[[ -2   2  -5   1   3]
 [ -3   3   1   0   1]
 [  3   3  -4  13   7]
 [ -6  -1  -1  -3   4]
 [  4  11   1  -4  -3]
 [  7  35   5  29   6]
 [ 12  13   1   7   5]
 [ 12  23 -11  14   7]
 [ 11  24 -12  14   7]
 [ -4   7  -5   4   1]
 [  2   7  -5   4  -2]
 [ -1   3   0  -1   9]]
->
[[  3   1   7   4  -3   6   5   7   7   1  -2   9]
 [  1   0  13  -3  -4  29   7  14  14   4   4  -1]
 [ -5   1  -4  -1   1   5   1 -11 -12  -5  -5   0]
 [  2   3   3  -1  11  35  13  23  24   7   7   3]
 [ -2  -3   3  -6   4   7  12  12  11  -4   2  -1]]

[[ 13   2  29   5  24  20   4 -20  20  21  16  -2]
 [  3   0  32 -12   2  33  -7 -24  16   9  13  -3]
 [ 22  -1  13  19  29 -10 -11  -6   7  26 -13  -3]
 [ 22 -12   5  23  31 -22 -16  -1   4  24 -14  -2]]
->
[[ -2  -3  -3  -2]
 [ 16  13 -13 -14]
 [ 21   9  26  24]
 [ 20  16   7   4]
 [-20 -24  -6  -1]
 [  4  -7 -11 -16]
 [ 20  33 -10 -22]
 [ 24   2  29  31]
 [  5 -12  19  23]
 [ 29  32  13   5]
 [  2   0  -1 -12]
 [ 13   3  22  22]]

[[  0  -2   4   3   2  -2  -9  -8   0  -1  -3]
 [ 29   8  18   6  -1   1 -40  -5  15 -16  -5]
 [  0  -2   4   3   2  -1  -9  -8   0  -1  -3]
 [ -5 -19   9   9   9  -9 -24 -31   0  -3  -9]]
->
[[ -3  -5  -3  -9]
 [ -1 -16  -1  -3]
 [  0  15   0   0]
 [ -8  -5  -8 -31]
 [ -9 -40  -9 -24]
 [ -2   1  -1  -9]
 [  2  -1   2   9]
 [  3   6   3   9]
 [  4  18   4   9]
 [ -2   8  -2 -19]
 [  0  29   0  -5]]

[[ -1   5  -4   0  10   1  -1   1   0   0   2   1   1  -1  -5]
 [  2   0   7   2  -8  -5   0   0 -13   0  -3   0  -3  -4   9]
 [  1  17 -11   6  24   4  -4   2  10   1  11   8   3 -13  -5]
 [  2  -5  10   1  -5   1   3   0  -3   0   2   3  -2  -7   5]
 [  0   2  10  -1  -2 -11   1   1 -41  -1 -12  -6  -7   3   3]
 [  0  -8  10  -1   5   5   6   1   3   0   6   4  -1  -5  -4]]
->
[[ -5   9  -5   5   3  -4]
 [ -1  -4 -13  -7   3  -5]
 [  1  -3   3  -2  -7  -1]
 [  1   0   8   3  -6   4]
 [  2  -3  11   2 -12   6]
 [  0   0   1   0  -1   0]
 [  0 -13  10  -3 -41   3]
 [  1   0   2   0   1   1]
 [ -1   0  -4   3   1   6]
 [  1  -5   4   1 -11   5]
 [ 10  -8  24  -5  -2   5]
 [  0   2   6   1  -1  -1]
 [ -4   7 -11  10  10  10]
 [  5   0  17  -5   2  -8]
 [ -1   2   1   2   0   0]]

[[ 18 -31   6  13 -17 -27   3  21  30 -30   6  27 -12  24  16 -25]
 [ -9  28 -20  21  11 -17  -8  30 -10  -2 -16 -22  -6  -5  12  28]
 [ -4 -11 -30 -23 -27  15 -26 -31 -31   2  17   6  -1  24  15  -3]
 [-15 -14   5  12  -7  27  22  -1  -9  12   8   4  -4   4   6 -18]
 [  0   4 -11  17   2   0  17   0  21  27 -11 -16 -25 -13  24   1]
 [ 14   9 -33 -20  -9 -10 -10 -12  20   1 -32   8  -2   4  31  13]]
->
[[-25  28  -3 -18   1  13]
 [ 16  12  15   6  24  31]
 [ 24  -5  24   4 -13   4]
 [-12  -6  -1  -4 -25  -2]
 [ 27 -22   6   4 -16   8]
 [  6 -16  17   8 -11 -32]
 [-30  -2   2  12  27   1]
 [ 30 -10 -31  -9  21  20]
 [ 21  30 -31  -1   0 -12]
 [  3  -8 -26  22  17 -10]
 [-27 -17  15  27   0 -10]
 [-17  11 -27  -7   2  -9]
 [ 13  21 -23  12  17 -20]
 [  6 -20 -30   5 -11 -33]
 [-31  28 -11 -14   4   9]
 [ 18  -9  -4 -15   0  14]]

[[  0   0  -1]
 [  2  36 -10]
 [ -8  20 -15]
 [  3  25   6]
 [ 20  19   2]
 [-30 -23 -40]]
->
[[ -1 -10 -15   6   2 -40]
 [  0  36  20  25  19 -23]
 [  0   2  -8   3  20 -30]]
